Below is a small trained network, with its code and all its weights. Each question gives an input and a class and asks what happens when units are switched off, that is, made to give their printed mean instead of their output.

import numpy as np


def w(rows, s, z=0):
    codes = np.array(rows[::2]) - 128.0
    scale = np.full(codes.shape[1], s)
    scale[-1] = z or s
    return codes * scale


def f(y):
    return y / 2 * (1 + np.tanh(0.7978845608 * (y + 0.044715 * y**3)))


def log_softmax(a):
    a = a - a.max(-1, keepdims=True)
    return a - np.log(np.exp(a).sum(-1, keepdims=True))


def net(x, mask):
    res = np.array(x, float).reshape(1, 8) / 4 @ E
    y = f(res @ A[0][:, :-1].T + A[0][:, -1])
    res = res + np.where(mask, y, B[0][:, -1]) @ B[0][:, :-1]
    return log_softmax(res[-1] @ U[:, :-1].T + U[:, -1])


A, B = {}, {}
E = w([
[143,138,24,113,158],'x0',
[123,104,185,71,161],'x1',
[195,201,175,128,176],'x2',
[134,123,152,153,254],'x3',
[65,130,141,195,171],'x4',
[147,109,89,100,139],'x5',
[195,62,111,186,108],'x6',
[144,27,180,71,139],'x7',
],0.0098)
A[0] = w([
[156,222,128,143,153,170],'neuron 1',
[94,207,146,92,201,158],'neuron 2',
[119,163,64,94,81,143],'neuron 3',
[123,82,101,161,168,124],'neuron 4',
[161,65,116,33,162,186],'neuron 5',
[185,58,190,147,49,159],'neuron 6',
[118,46,123,227,126,255],'neuron 7',
[91,149,98,126,102,152],'neuron 8',
[237,93,80,69,184,172],'neuron 9',
[94,196,80,50,10,129],'neuron 10',
[91,80,183,114,154,160],'neuron 11',
[194,12,105,168,66,154],'neuron 12',
[91,117,70,162,175,162],'neuron 13',
[37,89,130,68,150,157],'neuron 14',
[138,191,128,169,218,198],'neuron 15',
[61,141,139,141,52,154],'neuron 16',
],0.012,0.0053)
B[0] = w([
[109,211,188,99,227,200],'neuron 1',
[29,149,234,154,155,206],'neuron 2',
[142,211,117,24,115,201],'neuron 3',
[113,115,47,82,129,168],'neuron 4',
[175,2,130,86,192,241],'neuron 5',
[172,123,168,252,94,238],'neuron 6',
[62,157,26,213,43,238],'neuron 7',
[171,159,81,55,105,172],'neuron 8',
[198,79,125,100,238,243],'neuron 9',
[191,181,186,76,83,254],'neuron 10',
[62,82,118,132,91,206],'neuron 11',
[216,122,91,185,138,251],'neuron 12',
[78,140,42,167,124,193],'neuron 13',
[51,43,128,104,71,212],'neuron 14',
[46,223,88,120,199,226],'neuron 15',
[150,149,120,112,63,206],'neuron 16',
],0.0066,0.011)
U = w([
[163,135,175,210,86,180],'0',
[215,76,117,95,192,63],'1',
[52,47,208,76,107,162],'2',
[103,156,60,141,130,254],'3',
[190,213,158,44,80,107],'4',
[75,130,75,117,108,84],'5',
[80,230,189,135,248,115],'6',
],0.011,0.0015)

Each question gives the input, the list of numbers given to net, and the class t.
The units are the neurons (one row each of A and B). Each row of codes is followed by its name. A weight is (code - 128) times the scale printed after its matrix; where a second scale follows, it is the last column's (A, B and U).
mask holds one flag per neuron, in row order. A switched-off neuron (its flag False) gives its mean, the last column of its row in B, instead of its output. The means were averaged over made-up inputs and are rounded, as every weight is.
A unit's drop is (log p(t) with every unit on - log p(t) with that unit switched off) / (log p(t) with every unit on - log p(t) with every unit switched off).
The circuit of an input: a set's keep is (log p(t) with only the set's units on - log p(t) with every unit switched off) / (log p(t) with every unit on - log p(t) with every unit switched off). Starting from the 12 units with the biggest drops (on a tie, the unit counted first), units are removed one at a time, each time the one whose removal leaves the highest keep (on an exact tie, the one counted first), for as long as the keep stays at least 0.8.
circuit, biggest first: the units of the circuit, biggest drop first
top k neurons: the k neurons with the biggest drops, biggest first
drop of u: that unit's drop, to one decimal
input [-5,0,4,-3,0,-2,2,7], class 0: circuit, biggest first : neuron 6
input [4,-8,-2,2,-5,4,-6,-8], class 4: top 3 neurons : neuron 10; neuron 3; neuron 8
input [3,5,-4,8,8,5,1,7], class 2: top 2 neurons : neuron 14; neuron 5
input [7,-6,5,-2,-7,1,-4,5], class 1: top 2 neurons : neuron 9; neuron 5
input [-5,4,-6,-2,4,5,-5,-6], class 4: circuit, biggest first : neuron 10; neuron 16
input [-5,6,7,-5,3,-1,-1,2], class 2: circuit, biggest first : neuron 12; neuron 11
input [-5,-8,-6,1,-8,6,0,3], class 1: top 3 neurons : neuron 5; neuron 2; neuron 12
input [6,5,-4,8,4,-4,-2,2], class 2: top 2 neurons : neuron 14; neuron 2
input [-4,-5,-4,5,4,-6,0,-5], class 3: top 2 neurons : neuron 7; neuron 13
input [-1,-6,-7,8,-3,-7,5,3], class 3: top 3 neurons : neuron 7; neuron 4; neuron 10
input [5,-3,7,7,1,8,5,2], class 6: top 2 neurons : neuron 15; neuron 1
input [2,-4,-8,-2,-5,-8,4,1], class 0: top 2 neurons : neuron 6; neuron 12
input [6,-8,6,-5,4,1,-1,0], class 6: top 3 neurons : neuron 1; neuron 15; neuron 16
input [-4,0,0,4,8,8,7,4], class 5: circuit, biggest first : neuron 7
input [-1,-1,0,7,4,-2,6,6], class 3: top 2 neurons : neuron 7; neuron 4
input [-2,8,-2,7,2,6,-3,-2], class 2: top 2 neurons : neuron 14; neuron 11
input [-4,5,0,6,-8,4,-4,1], class 2: top 2 neurons : neuron 2; neuron 12
input [1,-3,3,1,2,-6,1,8], class 0: drop of neuron 6 : 0.2
input [2,0,-7,-2,-5,-4,-1,4], class 1: drop of neuron 15 : 0.1
input [7,8,4,-8,-6,5,-3,8], class 1: drop of neuron 2 : 0.0
input [-4,-4,3,0,-2,8,1,-2], class 6: drop of neuron 10 : 0.3
input [-7,8,3,7,-6,-8,-1,3], class 2: circuit, biggest first : neuron 11
